Below is a small trained network, with its code and all its weights. Each question gives an input and a class and asks what happens when units are switched off, that is, made to give their printed mean instead of their output.

import numpy as np


def w(rows, s, z=0):
    codes = np.array(rows[::2]) - 128.0
    scale = np.full(codes.shape[1], s)
    scale[-1] = z or s
    return codes * scale


def f(y):
    return y / 2 * (1 + np.tanh(0.7978845608 * (y + 0.044715 * y**3)))


def log_softmax(a):
    a = a - a.max(-1, keepdims=True)
    return a - np.log(np.exp(a).sum(-1, keepdims=True))


def net(x, mask):
    res = np.array(x, float).reshape(1, 4) / 4 @ E
    y = f(res @ A[0][:, :-1].T + A[0][:, -1])
    res = res + np.where(mask, y, B[0][:, -1]) @ B[0][:, :-1]
    return log_softmax(res[-1] @ U[:, :-1].T + U[:, -1])


A, B = {}, {}
E = w([
[11,115,85,118,194],'x0',
[150,249,1,71,116],'x1',
[222,118,114,84,207],'x2',
[183,86,99,204,169],'x3',
],0.0092)
A[0] = w([
[102,149,65,203,108,117],'neuron 0',
[110,244,77,15,88,152],'neuron 1',
[136,119,106,77,126,200],'neuron 2',
[132,139,138,140,138,249],'neuron 3',
[190,137,46,103,237,113],'neuron 4',
[8,80,208,83,164,123],'neuron 5',
[193,111,224,124,79,46],'neuron 6',
],0.017,0.0016)
B[0] = w([
[95,80,41,100,80,165],'neuron 0',
[172,241,144,175,41,253],'neuron 1',
[118,158,119,162,129,151],'neuron 2',
[109,142,118,59,126,134],'neuron 3',
[120,179,107,138,254,218],'neuron 4',
[23,129,210,148,150,207],'neuron 5',
[219,81,163,92,117,198],'neuron 6',
],0.024,0.02)
U = w([
[237,72,187,74,142,89],'0',
[171,230,132,163,74,160],'1',
[114,104,81,116,110,51],'2',
[72,117,208,132,141,255],'3',
[172,172,95,135,254,52],'4',
],0.0097,0.0019)

Each question gives the input, the list of numbers given to net, and the class t.
The units are the neurons (one row each of A and B). Each row of codes is followed by its name. A weight is (code - 128) times the scale printed after its matrix; where a second scale follows, it is the last column's (A, B and U).
mask holds one flag per neuron, in row order. A switched-off neuron (its flag False) gives its mean, the last column of its row in B, instead of its output. The means were averaged over made-up inputs and are rounded, as every weight is.
A unit's drop is (log p(t) with every unit on - log p(t) with that unit switched off) / (log p(t) with every unit on - log p(t) with every unit switched off).
The circuit of an input: a set's keep is (log p(t) with only the set's units on - log p(t) with every unit switched off) / (log p(t) with every unit on - log p(t) with every unit switched off). Starting from all 7 units, units are removed one at a time, each time the one whose removal leaves the highest keep (on an exact tie, the one counted first), for as long as the keep stays at least 0.8.
units of the circuit, in order: the units of the circuit, biggest drop first
most important unit: the unit with the biggest drop
top k neurons: the k neurons with the biggest drops, biggest first
drop of u: that unit's drop, to one decimal
input [-7,7,6,3], class 4: most important unit -> neuron 4
input [-1,-2,-8,6], class 2: units of the circuit, in order -> [neuron 1; neuron 0]
input [-3,0,2,2], class 0: top 2 neurons -> [neuron 1; neuron 4]
input [4,-1,-6,8], class 2: units of the circuit, in order -> [neuron 0; neuron 1]
input [1,-1,-5,4], class 2: top 2 neurons -> [neuron 1; neuron 0]
input [3,-3,8,-5], class 4: top 2 neurons -> [neuron 4; neuron 1]
input [6,3,-6,5], class 2: top 2 neurons -> [neuron 0; neuron 1]
input [-4,4,8,-1], class 4: drop of neuron 4 -> 3.5
input [-5,1,8,-4], class 4: drop of neuron 4 -> 1.6
input [6,-3,-7,7], class 3: drop of neuron 5 -> 0.5
